Here is a tiny trained network, its code and every weight. The questions are about switching its units off for an input and a class, where a switched-off unit gives its printed mean instead of its output.

import numpy as np


def w(rows, s, z=0):
    codes = np.array(rows[::2]) - 128.0
    scale = np.full(codes.shape[1], s)
    scale[-1] = z or s
    return codes * scale


def f(y):
    return y / 2 * (1 + np.tanh(0.7978845608 * (y + 0.044715 * y**3)))


def log_softmax(a):
    a = a - a.max(-1, keepdims=True)
    return a - np.log(np.exp(a).sum(-1, keepdims=True))


def net(x, mask):
    res = np.array(x, float).reshape(1, 6) / 4 @ E
    y = f(res @ A[0][:, :-1].T + A[0][:, -1])
    res = res + np.where(mask, y, B[0][:, -1]) @ B[0][:, :-1]
    return log_softmax(res[-1] @ U[:, :-1].T + U[:, -1])


A, B = {}, {}
E = w([
[55,23,211,52],'x0',
[200,66,133,220],'x1',
[102,177,180,78],'x2',
[84,76,71,97],'x3',
[168,239,213,72],'x4',
[254,93,126,93],'x5',
],0.009)
A[0] = w([
[217,102,127,110,243],'n1',
[91,56,115,189,143],'n2',
[74,138,156,196,178],'n3',
[196,177,136,161,218],'n4',
[46,160,65,142,182],'n5',
[76,246,212,115,253],'n6',
[203,112,79,138,198],'n7',
[190,98,86,113,234],'n8',
[109,58,102,84,175],'n9',
[168,96,188,192,141],'n10',
[103,22,130,101,223],'n11',
[106,130,195,38,168],'n12',
[166,29,164,166,146],'n13',
[186,141,134,174,177],'n14',
],0.013,0.0041)
B[0] = w([
[221,168,162,239,194],'n1',
[109,83,133,142,194],'n2',
[58,186,60,135,173],'n3',
[186,201,64,76,204],'n4',
[69,72,45,121,199],'n5',
[65,255,124,75,254],'n6',
[210,130,84,210,194],'n7',
[158,149,129,189,185],'n8',
[69,69,250,218,186],'n9',
[105,181,126,154,173],'n10',
[11,52,235,171,214],'n11',
[84,151,149,155,214],'n12',
[172,115,180,128,192],'n13',
[242,165,71,117,184],'n14',
],0.0081,0.015)
U = w([
[228,136,73,168,228],'0',
[81,193,93,39,194],'1',
[123,50,198,185,21],'2',
[106,58,11,145,7],'3',
],0.011,0.0015)

Each question gives the input, the list of numbers given to net, and the class t.
The units are the neurons (one row each of A and B). Each row of codes is followed by its name. A weight is (code - 128) times the scale printed after its matrix; where a second scale follows, it is the last column's (A, B and U).
mask holds one flag per neuron, in row order. A switched-off neuron (its flag False) gives its mean, the last column of its row in B, instead of its output. The means were averaged over made-up inputs and are rounded, as every weight is.
A unit's drop is (log p(t) with every unit on - log p(t) with that unit switched off) / (log p(t) with every unit on - log p(t) with every unit switched off).
The circuit of an input: a set's keep is (log p(t) with only the set's units on - log p(t) with every unit switched off) / (log p(t) with every unit on - log p(t) with every unit switched off). Starting from the 12 units with the biggest drops (on a tie, the unit counted first), units are removed one at a time, each time the one whose removal leaves the highest keep (on an exact tie, the one counted first), for as long as the keep stays at least 0.8.
circuit, biggest first: the units of the circuit, biggest drop first
k most important neurons: the k neurons with the biggest drops, biggest first
drop of u: that unit's drop, to one decimal
input [4,6,-1,-1,4,3], class 0: circuit, biggest first -> [n9 n1]
input [-2,-5,4,-2,-7,-1], class 3: 3 most important neurons -> [n6 n5 n4]
input [4,-8,4,2,-3,1], class 2: circuit, biggest first -> [n9]
input [-6,3,-3,7,3,-4], class 3: 4 most important neurons -> [n1 n5 n13 n6]
input [3,-1,8,7,-3,-7], class 2: 3 most important neurons -> [n9 n11 n4]
input [7,-4,4,3,6,8], class 2: 2 most important neurons -> [n4 n9]
input [-3,-7,3,0,-3,5], class 0: 3 most important neurons -> [n6 n11 n3]
input [2,2,2,8,-3,-5], class 2: drop of n9 -> 0.2
input [-5,-3,0,-1,-5,-2], class 3: drop of n5 -> 0.1
input [-1,2,7,-5,-5,-7], class 1: drop of n6 -> 0.1
input [4,3,0,-6,5,-3], class 1: drop of n2 -> 0.0
